Here is a tiny trained network, its code and every weight. The questions are about switching its units off for an input and a class, where a switched-off unit gives its printed mean instead of its output.

import numpy as np


def w(rows, s, z=0):
    codes = np.array(rows[::2]) - 128.0
    scale = np.full(codes.shape[1], s)
    scale[-1] = z or s
    return codes * scale


def f(y):
    return np.maximum(y, 0)


def log_softmax(a):
    a = a - a.max(-1, keepdims=True)
    return a - np.log(np.exp(a).sum(-1, keepdims=True))


def net(x, mask):
    res = np.array(x, float).reshape(1, 7) / 4 @ E
    y = f(res @ A[0][:, :-1].T + A[0][:, -1])
    res = res + np.where(mask, y, B[0][:, -1]) @ B[0][:, :-1]
    return log_softmax(res[-1] @ U[:, :-1].T + U[:, -1])


A, B = {}, {}
E = w([
[104,139,211,98,29,42,43,59],'x0',
[134,134,123,126,128,129,121,129],'x1',
[123,121,109,135,108,129,114,138],'x2',
[115,127,154,125,145,140,140,118],'x3',
[79,46,65,7,206,110,80,90],'x4',
[115,123,138,122,126,121,156,125],'x5',
[241,27,176,66,62,175,133,160],'x6',
],0.012)
A[0] = w([
[128,113,12,115,167,205,195,176,26],'n1',
[205,24,157,124,134,134,126,184,55],'n2',
[109,132,109,63,139,151,117,113,98],'n3',
[193,49,195,94,82,193,120,180,116],'n4',
[74,198,127,213,131,139,110,119,122],'n5',
[46,165,124,178,173,105,113,170,58],'n6',
[155,46,131,119,120,144,126,117,99],'n7',
[79,165,221,82,37,48,38,89,12],'n8',
[112,141,148,201,94,163,148,120,92],'n9',
[151,196,178,212,74,165,142,165,166],'n10',
[170,222,203,198,81,117,156,194,162],'n11',
[72,34,60,30,178,89,92,89,129],'n12',
[58,176,79,126,163,89,112,102,86],'n13',
[203,56,158,87,107,121,152,153,75],'n14',
[64,164,65,145,167,54,149,106,16],'n15',
[96,194,101,143,159,106,116,96,75],'n16',
[130,135,165,92,103,25,57,80,61],'n17',
[94,77,69,65,189,81,85,107,134],'n18',
[143,117,94,138,180,182,158,125,22],'n19',
[95,125,187,125,41,105,100,73,2],'n20',
[171,138,68,160,190,180,202,227,25],'n21',
[149,148,128,182,62,128,177,111,55],'n22',
[159,111,169,54,90,161,142,174,26],'n23',
],0.011,0.0035)
B[0] = w([
[74,142,158,185,178,132,63,194,230],'n1',
[111,151,99,147,102,106,113,83,209],'n2',
[179,111,115,92,129,166,142,137,167],'n3',
[134,168,81,156,85,52,129,44,238],'n4',
[163,167,61,122,111,116,120,78,192],'n5',
[153,158,131,158,85,30,117,89,183],'n6',
[140,155,97,148,82,118,139,83,179],'n7',
[58,125,169,169,170,113,85,170,253],'n8',
[130,107,129,102,126,152,138,130,175],'n9',
[167,56,132,12,93,199,186,147,226],'n10',
[149,70,133,60,120,192,180,138,239],'n11',
[183,74,111,33,128,227,215,176,253],'n12',
[154,139,71,164,78,80,149,48,191],'n13',
[117,152,89,136,111,71,101,62,207],'n14',
[129,174,91,134,81,80,136,108,190],'n15',
[155,169,81,150,101,99,126,81,176],'n16',
[93,136,161,170,175,122,92,193,211],'n17',
[166,86,143,53,143,171,160,124,220],'n18',
[131,156,177,173,155,113,111,181,179],'n19',
[83,138,160,172,161,144,93,168,204],'n20',
[53,118,184,178,155,127,92,161,229],'n21',
[148,76,126,92,131,157,128,152,180],'n22',
[126,166,133,152,105,91,146,90,187],'n23',
],0.011,0.02)
U = w([
[182,77,145,67,135,184,156,143,254],'0',
[143,185,97,195,93,41,103,2,56],'1',
[23,140,205,222,209,115,60,217,56],'2',
],0.0085,0.0024)

Each question gives the input, the list of numbers given to net, and the class t.
The units are the neurons (one row each of A and B). Each row of codes is followed by its name. A weight is (code - 128) times the scale printed after its matrix; where a second scale follows, it is the last column's (A, B and U).
mask holds one flag per neuron, in row order. A switched-off neuron (its flag False) gives its mean, the last column of its row in B, instead of its output. The means were averaged over made-up inputs and are rounded, as every weight is.
A unit's drop is (log p(t) with every unit on - log p(t) with that unit switched off) / (log p(t) with every unit on - log p(t) with every unit switched off).
The circuit of an input: a set's keep is (log p(t) with only the set's units on - log p(t) with every unit switched off) / (log p(t) with every unit on - log p(t) with every unit switched off). Starting from the 12 units with the biggest drops (on a tie, the unit counted first), units are removed one at a time, each time the one whose removal leaves the highest keep (on an exact tie, the one counted first), for as long as the keep stays at least 0.8.
units of the circuit, in order: the units of the circuit, biggest drop first
most important unit: the unit with the biggest drop
k most important neurons: the k neurons with the biggest drops, biggest first
drop when u is switched off: that unit's drop, to one decimal
input [7,-4,3,-2,7,4,-5], class 0: 4 most important neurons : [n12, n18, n1, n21]
input [-4,7,-2,-3,-5,-3,-5], class 0: 4 most important neurons : [n10, n11, n4, n14]
input [-7,-4,-6,-7,-6,-1,8], class 1: units of the circuit, in order : [n4]
input [-3,1,3,-6,-8,-7,-8], class 0: 4 most important neurons : [n10, n11, n4, n22]
input [6,4,0,-6,4,7,4], class 2: 2 most important neurons : [n8, n17]
input [7,3,-5,4,7,6,-7], class 0: 2 most important neurons : [n12, n18]
input [-5,0,-2,-5,-7,3,-8], class 1: 4 most important neurons : [n6, n12, n5, n16]
input [-8,6,-1,2,7,-8,7], class 2: 4 most important neurons : [n1, n21, n10, n19]
input [-7,-5,-6,5,-8,0,-8], class 0: 2 most important neurons : [n10, n11]
input [-5,-4,-3,5,3,-7,-4], class 2: 3 most important neurons : [n1, n4, n21]
input [7,0,4,1,-7,2,-2], class 0: 4 most important neurons : [n10, n11, n1, n21]
input [6,4,2,2,6,-3,-3], class 0: 3 most important neurons : [n12, n18, n1]
input [4,-8,-8,3,3,-8,-2], class 2: 2 most important neurons : [n10, n11]
input [5,7,4,8,-7,5,0], class 0: units of the circuit, in order : [n10]
input [1,7,8,4,0,1,0], class 2: 4 most important neurons : [n12, n10, n4, n11]
input [-7,7,-1,-7,-5,-8,3], class 2: 2 most important neurons : [n21, n1]
input [-6,2,8,5,-8,-6,-3], class 0: drop when n10 is switched off : 1.5
input [5,7,0,-8,-4,-4,7], class 1: drop when n4 is switched off : 0.1
input [5,0,-8,1,-6,6,-6], class 0: drop when n4 is switched off : 0.5
input [-4,-5,-2,4,1,3,4], class 1: most important unit : n8
